Group and class of each row:
[ -3   7  -9  -1  24  -8 -27   3  -5   4   0 -16 -19  -6  -9 -31  -6  10
  -4 -24  13  24  -3  13  -9 -29 -22  16 -12 -26] => K:(31)
[-13  -4  20 -26  11  -4 -16  -3 -10  -4   8   1 -17  -5   3  -5  -4 -13
 -14  -1   8  -5  16  -5  -1  -6 -22   2 -25 -22] => Z:(27)
[ -2   1  15 -10  16  -5  -5  10  -9 -19 -11   5   0 -12  -1  -9   7 -15
 -19  -3  -8  13   3  10  -4 -14  -7  18 -19 -11] => Z:(17)
[  1  37 -10   9  14  -7 -17   3   2   5  -7  -6 -15  -8 -18 -32  -2  13
   8 -29  19  17   1 -13   1 -28  -8   8 -15 -17] => K:(30)
[ -8  25  -4   9   4  -3  -9   7   8   3  -7  -5 -17  -4  -9 -26   5  18
  -3 -26  30   7  -1   0 -11 -22  -9  10 -16 -29] => K:(31)
[  8  26  -5 -26  -8  11  17   3  10 -14  -1   0 -29  -6 -26  -6   0  12
 -11  -8  32  21  -2  24  21  -7  31  11 -15  -8] => K:(31)
[-25  14  11  15  10  -4 -17   9   2   5 -18   1 -23   5   7 -15   3   1
  -6 -17  15 -33   9 -29  -5 -15 -44 -12 -30 -37] => Z:(27)
[-11   4  17  -2  11  -6 -13   4  -7  -1  -3   7 -16  -1   1 -30   3  -4
  -5 -14  14   6  14  -5  -7  -6 -32   1 -24 -26] => Z:(27)
[  1  14  -4 -21  15  -9   1  15   0 -13  -5  -8 -17  -6 -15 -15   0  -3
 -11 -22   8  21  -8  31  10  -9  24  18 -11  -7] => K:(31)
[  2  16 -10  -7   3   0  -1   1   4   5   1  -2 -10  -9 -20 -12   3  17
   3 -13  22  22 -13  22  -3 -18   2   9  -8  -5] => K:(21)
[  3   7   4  -2  12  -1 -15   1  -4  -7   4   2 -22  -8  -8 -38   2   0
  -7 -13  13  31  -1  25   0 -15  -1  19 -16  -7] => K:(31)
[ 12   4   2 -11  10   3  -1  -3   4   6  12   1 -21  -5  -8 -18  -6   2
   4  -4  14  19 -12   4   2 -28 -31  18  -9   4] => B:(16)
[ -8 -10  14 -13  10 -11 -18   1 -12  -9   4   4 -13 -11   3 -23  -4 -22
 -15  -7  -8   3   4   5  -7  -1 -20  17 -20 -16] => Z:(17)
[  8  23  -3 -25   1   8   0   6  10 -11  10  -8 -17  -2 -21 -25  -2  -6
  -6 -10  28  22 -22  28  12  -4  18  22  -3 -16] => K:(21)
[ 11  31 -19 -12  17   8   2  12  10  -2  -9 -11 -38   1 -19  -5  12  14
  -6 -26  31  20 -25  16  13 -34   1  15 -19 -16] => K:(30)
[ -7  10 -13   1   1  11  -3 -32   1  10  -8   1 -22  -9 -16 -11  -7   7
  10 -16   4   1 -19 -11  -4 -38 -44  28  -6 -13] => B:(38)
[  8  17  -2   5  -1   1   1 -16  -3  12 -19   7  -9   3  -8  -2 -12  10
  19 -13  10  -7 -25 -33 -15 -27 -60  23 -13 -13] => B:(38)
[  1  14  -1 -24 -15  -4  11   2  -1  -4   4  16 -19 -13  -9 -10   5   9
   5  -7  26  38   6  27  11  -2  20  12  -7  -3] => K:(21)
[ -7   4  -7   7  18  -2 -19  -5  -8   1  -5 -12 -11  -4 -11 -26   4   7
 -12 -14  12   9   1   9 -12 -24 -19  11 -14 -19] => K:(30)
[ -8  13   1 -12   7  10   9  11 -15  -2  -1   6 -24   3   2   0   7  -5
   3  -6  13   8 -16  13   5   4   0   8  -2  -5] => Z:(17)
[-10   2  -1   6   7  -7 -15 -16  -9  -3   6 -11  -1 -11  -8 -34  -5   0
  -7  -9   7  21   0  16  -7 -10  -3   8   1 -12] => K:(30)
[-13 -17  45 -14  10  -4   3  -7 -16 -20   9   1 -13 -15   1 -22 -10 -25
 -23   6 -14   1  16  16   5   1 -14  24 -22 -14] => Z:(27)
[ -3  11   2  24 -14  -9 -19 -12  -7  20  -9  17   9 -10  -9 -26  -5  24
  21 -13  11  -5   2 -56 -35 -29 -60  -8 -13 -29] => B:(24)
[ -5   8  -8   6  11  -5 -13  -5  -8  -7   7 -15  -8  -8  -7 -32  -1   4
 -15  -3  10  16  -1  15 -17 -11   5   7 -14 -14] => K:(21)
[ 35  16  -2 -21   6  13  13  -7   9  -9   2   5 -20  -1 -16   1   1  -4
   4 -13   8  26 -15  -2  11 -27 -12  33 -20   5] => B:(16)
[ 16  -5   9  -6  -7  -4  -8 -23 -10  -1   0   5  -6 -17 -10 -33 -21   0
   3  -4  -8   7  -3 -17 -12 -18 -44  38  -4 -13] => B:(24)
[ -7  14  -9   6  13 -15 -16  -2  -6   0  -1 -13 -17 -15  -9 -47  -9  20
  -5 -17  18  25  -4  12 -12 -24 -19  15 -12 -27] => K:(30)
[ 10  17  -7 -23   4  10  13  14  13  17   2 -12 -33 -10 -20  -9   4   0
 -27 -12  23  20 -22  39  27 -13  19  27  -8  -3] => K:(21)
[ 39   1  -6 -14  27  10  -7  -9  -1  -7  -6  -2 -25   4  -6   3  -3 -15
 -11 -26 -22  20 -29   7   1 -51 -36  41 -21   3] => B:(16)
[-14 -22  40 -24  -7 -11  -6   4  -7 -30  13   7   1 -16   5 -30  -9 -22
 -23  11  -7  18  20  25  13  19   3  19 -11  -8] => Z:(27)
[ -7  -1   9 -10   0   2  11   9   4  -8  -5  -5 -29 -10   1   0  -4   6
   6  -7  10   5   5   9  22 -13   1   7 -17 -10] => Z:(29)
[ 11   2   3 -10  10   3   0 -14  -9  -7  -3   6  -8 -10 -11 -10  -8  -7
 -16  -2 -11  19  -6  11 -10 -16 -41  34 -12   1] => B:(38)
[-11  10  10  -9   8   4   5  10  -3 -11 -10   5 -21  -5  -4  -5  12   2
  -7  -4  11   6   3   8   0   4  -5   3 -25 -10] => Z:(29)

Group, then class:
[  4  -8  -1 -37 -11  58   0  34  10  12  11  48 -30   2  22  28   1 -30
  -7   3   4 -26   5  -7 -19 -16 -14 -59 -25 -40] => W:Fidov
[ 29  12  18 -55  10  76  14  18  -3   0 -14  47  -9  -6  23  10 -23 -20
 -20  -8 -17  -7  16  -4  -4   9  16 -44 -10  -5] => R:pufe
[ -2   0   7 -20 -27  71  10  13   1   9  17  39  27   3  29  28   9 -39
 -19  -5 -13 -30  12  -8 -29 -12  -8 -28 -43 -22] => W:Fidov
[ 10 -14  -2 -55 -26  45  15  23  -3   1   7  26  -4  -8  19  26 -52 -29
 -16  19 -20  -7  12  -6  25 -20   8  -1  10  14] => R:Romo
[ 31   5  15 -36  -4  21 -18  -7  -2  -3   3  45  16  -7  13  -6 -25 -10
  -6  12 -21 -22  40  -8   9   5  30 -44  -3 -32] => R:pufe
[ -2  -6  12 -54 -19  28   1  41  -9 -19  19  60  52 -12  31  52  -7 -24
 -10  40  25 -43  20 -11  -4 -26  22 -30   5 -20] => R:Romo
[ 13   8   1 -70  -9  55  -1   8   0   9   2  30  31  -3  14  31 -22 -25
 -37  12 -13  10  12 -12  18  -7  14 -30 -18   0] => R:Romo
[ 24 -22   5 -41 -22  36 -14   3  16   7 -34  57  24 -12   6  42 -26 -20
 -22  29 -11 -24  16 -13   1  -6 -11 -29 -16  -3] => R:Romo
[  3  -1   1 -23 -18  80 -16  24  -7   6  18  36   6  -9   8  40  19 -25
 -30 -14   5 -10  -7  -5 -17  -2 -17 -38 -21 -17] => W:Fidov
[ 10  11   6 -63 -16  62 -32  25  -8  -1   0  47   1  -7  22  23 -40 -21
 -25  22 -22  -5  13   0  -4  -4  26 -44 -31 -11] => R:pufe
[ 15  12   7 -76 -10  71 -13   9   0   7  -4  44  11  -6 -18  13 -42 -12
 -29   8 -26   2  -2  -3  20  -4  26 -31   5  12] => R:pufe
[ 23   7   0 -81 -17  26 -17  24   1  -4 -10  51 -12   1  21  40 -32 -14
 -24  -7 -28  -8  26   9  29  -1  10 -39 -12  -8] => R:pufe
[-13  -2 -19 -16 -29  44 -17  32   6  26  16  44  44   4   9  31   7 -15
 -26  -2 -13 -21 -13  -3  -8  12   4 -40 -26 -20] => W:Fidov
[ 15  -2   9  -2 -16  74  -6   9   4   9   4  46  20 -14   2  46  -9 -17
 -39   7   8  -4 -15  -8  10 -14 -10 -30 -22 -14] => W:fiku
[  6 -33  -9 -57  -7  72  21  11  -3   7  62  37  47  -7  15  27   0 -19
 -30 -18  14  -5 -11 -11 -18  -5  -3 -36 -15   9] => W:Fidov
[  2  -6   5 -50 -24  32 -15   8 -10  -6  13  30  35   3  31  27 -27 -35
  -6  17 -10 -30   4  -9  -5 -15   5 -24  13   6] => R:Romo
[ 16  -6  -7 -61 -14  39  -4   2  -2  11 -11  37   3 -12  17  25 -23 -27
 -43   8 -23 -11  18  -4   4  -6   5 -24   5   4] => R:Romo
[  6  -9  -1 -54 -21  29  -3  30  -6   3   4  31  11  -2  28  32 -15 -20
 -10   9 -16 -16   1 -15  12 -16  13 -36  -9 -21] => R:Romo
[ 19 -15  16 -66 -21  13  -2   8   9  -3  -3  40  21  -7  27  28 -28 -27
  -9  44   3 -28  -5  -8   5   8  -6 -30  20  -2] => R:Romo
[ 27 -14  11 -35 -26  58   5  17  12  -3   5  55   9   2  20  11 -28 -21
 -45  16 -19 -14  26 -14  -4 -18   0 -51 -10 -20] => R:pufe
[ 20 -32  10 -27 -18  64   6   9   4  10  57  44   8 -10 -16  25 -16 -20
 -30  -3 -14 -28 -12   4   3 -27 -34 -13 -19   9] => W:fiku
[ 11  -7   7 -35 -26  -2 -27  21  14  21   0  36   3  -6   5  29 -23 -17
  -4   9  -9 -39  17  -2   4   6   6 -46  -7 -12] => R:pufe
[ 26   4   4 -58 -18  22 -40  -2   2  -5   9  56  -9  -1  11   7 -44 -32
 -18   7 -32 -33  31  -9  -4  -6  18 -57  -3   6] => R:pufe
[ 32  27  -2 -36 -12  43 -13  14  11   1  -1  65  -7  -5  10  28 -11  -8
  53   9 -25 -20  22   6  18   6  27 -57 -29   9] => R:pufe
[ 14  13  -3 -44 -14  46 -33   7  11   2  -4  48  11  -6  -4  50  -4  12
 -16  13  -9   4  -7   6  27   8   9 -50 -26  -8] => R:pufe
[ 21  -8   3 -91 -17  53 -16  27  -4   1  12  47  17   6  12  48 -30 -20
 -15  21 -21 -29  11   3 -14 -14  11 -47  -4 -16] => R:Romo
[ 31  -5  11 -14 -21  68  -3  19   8  24  24  36  32   4  -5  26   9 -29
 -20 -21   0 -13   2  -4 -15  -1 -11 -32 -31 -15] => W:Fidov
[-14   1   7 -52 -26  56 -16  25   1   5  -7  40  55 -23   3  16 -28 -16
 -18  28 -18 -27   2  -7  -2 -14   3 -20  -5  -2] => R:pufe
[ 21 -11  31  -2 -10  66 -27  13  22   9  30  29  15  -5  14  22  -5 -31
 -25 -12 -27 -19 -11   7  11  -6 -31 -53 -17 -10] => W:fiku
[ 35 -16   5 -55 -23  18 -20   5  17  -4  -3  47  -4   3   2  27 -44  -5
 -10  13 -16 -75   2   4  15  -3  17 -44 -23  -7] => R:pufe
[ 38 -21  28 -13  -8  83  13   0   4  -8  -2  41  27  -4  18   9  -8 -26
  -9  -1  23   9 -24 -21  -8   1 -22 -17  19   6] => W:fiku
[ 12 -19 -13 -72 -13  20  27  18  -4 -13   0  57  14 -27  21  45 -17 -10
 -10  15 -16  -6   3  -9  20 -11  18 -31   7  10] => R:Romo
[ 29  -1  18  -7 -11  81  53  29  18   3   9  57  16 -11  28  13  25 -25
 -25  -7  -4 -17 -14 -10 -11 -25   5 -68 -19 -25] => W:Fidov
[ -8  -4   4 -43 -26  65  -5   5  -8  -5  14  28  11 -17  13   0 -43 -25
 -32  21 -15  -2  -9 -11   9   3   7  -4   1  10] => R:Romo
[  7 -10  10 -51 -20  54   6  25  -2   8 -15  33  -3 -24   2  37 -20 -24
 -12  21 -31 -17  -7 -12 -17 -14  22   1  16   7] => R:Romo
[  9  -6  11 -61 -23  21   0  23   8 -30  12  44   9   2  26  32 -26 -14
 -26  26  -4 -33  18  -8  -1 -25  24 -45   0  -8] => R:Romo
[ 27  -1  -6 -57 -17  88  41   8 -23   9  16  15  52   2  33 -21 -35 -26
 -31  10 -10  73  14 -21 -15  -9  27  33   2   9] => R:Romo
[ 21   4   2 -16 -13 -31 -15  26  11   6  16  45  -1  -4   8  11   4 -11
 -25   8   3 -15   2   7   4 -10 -13 -40 -57 -12] => W:Fidov
[-12  22 -17 -64  -6  70  10  38  -3  -2  47  38  18  -8  27  44  -9 -16
 -26  15 -11  -7  -4 -13   5 -11   8 -31   3 -16] => R:Romo
[  9 -28 -11 -53 -22  -6   5  25   6 -18   8  47   1  -6  12  40 -22  -7
  -9  -2  -1 -37  14  -3  -5  -7  14 -35  -7  11] => R:Romo
[ 10  -9  11   1   0  59  11  -4   0 -15   5  36  35 -17  23  16   7 -26
 -23  -6  20 -26 -12 -16  -2 -12 -13 -47 -16  -5] => W:fiku
[  1 -14   8 -36 -30  10 -28  26   7   5   7  37  -3   0   8  34 -27 -20
 -10   6  -3 -44 -20  -5  -1   2   4 -31 -61  -5] => R:Romo
[ 13   0 -15 -55 -17  21 -61  49  -4  -5  19  38  18 -18  -7  51 -10 -20
  -7  23 -13 -12  20 -11  19  -6 -11 -24 -26 -16] => R:Romo
[ 18 -11   7   8 -15  36   3   6   9   1  16  31  18 -21  17  11  -4  -5
 -22  -8   5 -15  -6 -15  17 -15 -10 -16 -12   4] => W:fiku
[ 10  -8  34 -32 -28  57  -8  12  15   3  10  32   7  -3  37  32 -19 -36
 -27  24  -9 -38   1  -5  -2  -7   6 -28  56 -19] => R:Romo
[ 15 -30 -12 -51 -11  45 -18  47   7   6   1  75  25  -4  11  39 -11 -31
 -20  10   8 -30  20   3   1  14   7 -35  -8  -4] => R:Romo
[ 16  -2   1 -46  -2  69 -23  47   7   9  12  23  34   0  26  38  -9 -31
 -22   9  -4 -20   2 -11   3 -18  -4 -47 -37 -20] => W:Fidov
[ 17   1  -5 -39 -23  20 -19  16  28 -11   3  50  13  -9  19  35 -13 -10
 -11  24   8 -22  11 -16  16 -10  37 -48 -20   5] => R:pufe

Group and class of each row:
[ -7   9  21   0   8   3  17   2  -3  -1   8   4 -25  11   3 -11   8 -15
   2  13 -12  -9  -1   5   7  -3  -1 -14 -40  13] => A:levuz
[ -4  -4   7  -3  16  15  29 -10   1  -3  14  -5 -21   2  -4  -5  -1 -15
  -8  16   0  -3   8   8  -4  -4   0   3 -20 -11] => X:Gurat
[  4   3  26  -2  28   3  -1  -8  -2   1  33   4 -45  -1  -7   3  -6 -26
 -23  11   7  -2  -1  15  -7  -3  -8  -4 -40   7] => G:petom
[-29  10  27   1   8   5  31 -16  -2  -2  12  -5 -17  10   6  -1  -2 -33
  14  25  -2   0  14  17 -20  -5   1  12 -19 -23] => X:Fut
[ 52   6   4  -3  14   0  29   1  -1   2  25  -3 -41   4  -3 -14  -9  16
 -33  -4   2   1   9   5  -2 -16  -3 -10 -27  12] => G:firo
[ 53  17  13 -10  -2   4  62   1   3   1  20   1 -44  13   6 -23   1  22
 -22   7 -11  -4  26   1   1 -26  -5  -8 -42   2] => A:levuz
[-23  13  25   0   0   4  15  -7   0   1   6   3 -21   7   3  -1  -2 -23
  10  18   1  -5   9  14 -17  -5  -3  10 -22 -16] => X:Fut
[-24  23  27  -5   0   3  20  -6  -2   6  12  -2 -27   6   6  -8   1 -21
  17  16   1  -4   4  22 -38   0  -2   9 -22 -21] => X:Fut
[  4   5  24  -2  19   2  -7  -2  -5   3  22   4 -44   2  -2  -1  -7 -20
 -16  12   8  -1   0  17 -13  -1  -7  -3 -31   4] => G:petom
[-65  -2  21   0  13   1  -7   0  -1   2  15   8 -25   0   1   4  -9 -17
 -18   4   8  -1   3   7  -3  -3  -7   0 -22  12] => G:petom
[-61   2  27   1  13  -2   2 -13   1  -2   5  -2  -5   3   3   9  -1 -48
  18  27   0  -3  -2  14 -14  -2  -5  12 -15 -20] => X:Fut
